Below is a small trained network, with its code and all its weights. Each question gives an input and a class and asks what happens when units are switched off, that is, made to give their printed mean instead of their output.

import numpy as np


def w(rows, s, z=0):
    codes = np.array(rows[::2]) - 128.0
    scale = np.full(codes.shape[1], s)
    scale[-1] = z or s
    return codes * scale


def f(y):
    return y / 2 * (1 + np.tanh(0.7978845608 * (y + 0.044715 * y**3)))


def log_softmax(a):
    a = a - a.max(-1, keepdims=True)
    return a - np.log(np.exp(a).sum(-1, keepdims=True))


def net(x, mask):
    res = np.array(x, float).reshape(1, 6) / 4 @ E
    y = f(res @ A[0][:, :-1].T + A[0][:, -1])
    res = res + np.where(mask, y, B[0][:, -1]) @ B[0][:, :-1]
    return log_softmax(res[-1] @ U[:, :-1].T + U[:, -1])


A, B = {}, {}
E = w([
[128,128,127],'x0',
[181,160,200],'x1',
[125,126,127],'x2',
[182,163,199],'x3',
[131,129,128],'x4',
[8,210,152],'x5',
],0.012)
A[0] = w([
[54,123,77,103],'n1',
[202,26,49,46],'n2',
[250,186,99,80],'n3',
[102,225,165,189],'n4',
[112,115,151,143],'n5',
[204,65,43,210],'n6',
[161,58,83,197],'n7',
[39,209,80,91],'n8',
[191,176,188,66],'n9',
[96,140,190,174],'n10',
[213,70,48,129],'n11',
[100,251,148,14],'n12',
[224,81,189,85],'n13',
[82,231,179,3],'n14',
[141,146,105,126],'n15',
],0.011)
B[0] = w([
[27,93,184,197],'n1',
[2,156,30,203],'n2',
[61,44,185,171],'n3',
[83,156,46,236],'n4',
[155,134,101,139],'n5',
[185,174,126,253],'n6',
[195,196,160,218],'n7',
[104,12,254,228],'n8',
[179,42,128,164],'n9',
[136,201,23,189],'n10',
[125,175,59,218],'n11',
[183,144,131,166],'n12',
[139,27,230,193],'n13',
[239,149,129,171],'n14',
[130,121,111,127],'n15',
],0.0066,0.012)
U = w([
[10,226,83,166],'0',
[166,211,133,229],'1',
[62,83,170,1],'2',
],0.012,0.0032)

Each question gives the input, the list of numbers given to net, and the class t.
The units are the neurons (one row each of A and B). Each row of codes is followed by its name. A weight is (code - 128) times the scale printed after its matrix; where a second scale follows, it is the last column's (A, B and U).
mask holds one flag per neuron, in row order. A switched-off neuron (its flag False) gives its mean, the last column of its row in B, instead of its output. The means were averaged over made-up inputs and are rounded, as every weight is.
A unit's drop is (log p(t) with every unit on - log p(t) with that unit switched off) / (log p(t) with every unit on - log p(t) with every unit switched off).
The circuit of an input: a set's keep is (log p(t) with only the set's units on - log p(t) with every unit switched off) / (log p(t) with every unit on - log p(t) with every unit switched off). Starting from the 12 units with the biggest drops (on a tie, the unit counted first), units are removed one at a time, each time the one whose removal leaves the highest keep (on an exact tie, the one counted first), for as long as the keep stays at least 0.8.
circuit, biggest first: the units of the circuit, biggest drop first
top k neurons: the k neurons with the biggest drops, biggest first
drop when u is switched off: that unit's drop, to one decimal
input [-4,-5,-7,3,-3,0], class 1: top 3 neurons -> n2, n4, n1
input [-1,3,2,3,4,7], class 1: circuit, biggest first -> n14
input [-8,8,0,2,2,8], class 1: top 3 neurons -> n14, n12, n2
input [-3,2,3,6,3,8], class 1: top 3 neurons -> n14, n12, n2
input [5,-1,-8,-2,7,6], class 2: top 2 neurons -> n8, n2
input [-1,-4,-8,0,-6,-6], class 0: top 2 neurons -> n2, n11
input [-6,6,-2,2,3,-7], class 2: top 2 neurons -> n13, n3
input [1,4,-4,5,-4,8], class 1: top 3 neurons -> n14, n12, n2
input [6,8,8,5,-3,0], class 2: top 2 neurons -> n13, n3
input [4,0,-7,-4,1,-5], class 0: top 3 neurons -> n2, n11, n14
input [-6,3,7,4,1,7], class 1: top 4 neurons -> n14, n2, n12, n1
input [8,-6,4,-6,6,-7], class 0: drop when n2 is switched off -> 2.1
input [-5,-8,3,-2,4,7], class 2: drop when n3 is switched off -> 0.0
input [-6,7,-1,6,3,-8], class 2: circuit, biggest first -> n13
input [4,-2,5,-5,3,4], class 2: drop when n8 is switched off -> 0.5
input [1,-4,7,-8,0,5], class 2: drop when n8 is switched off -> 0.4
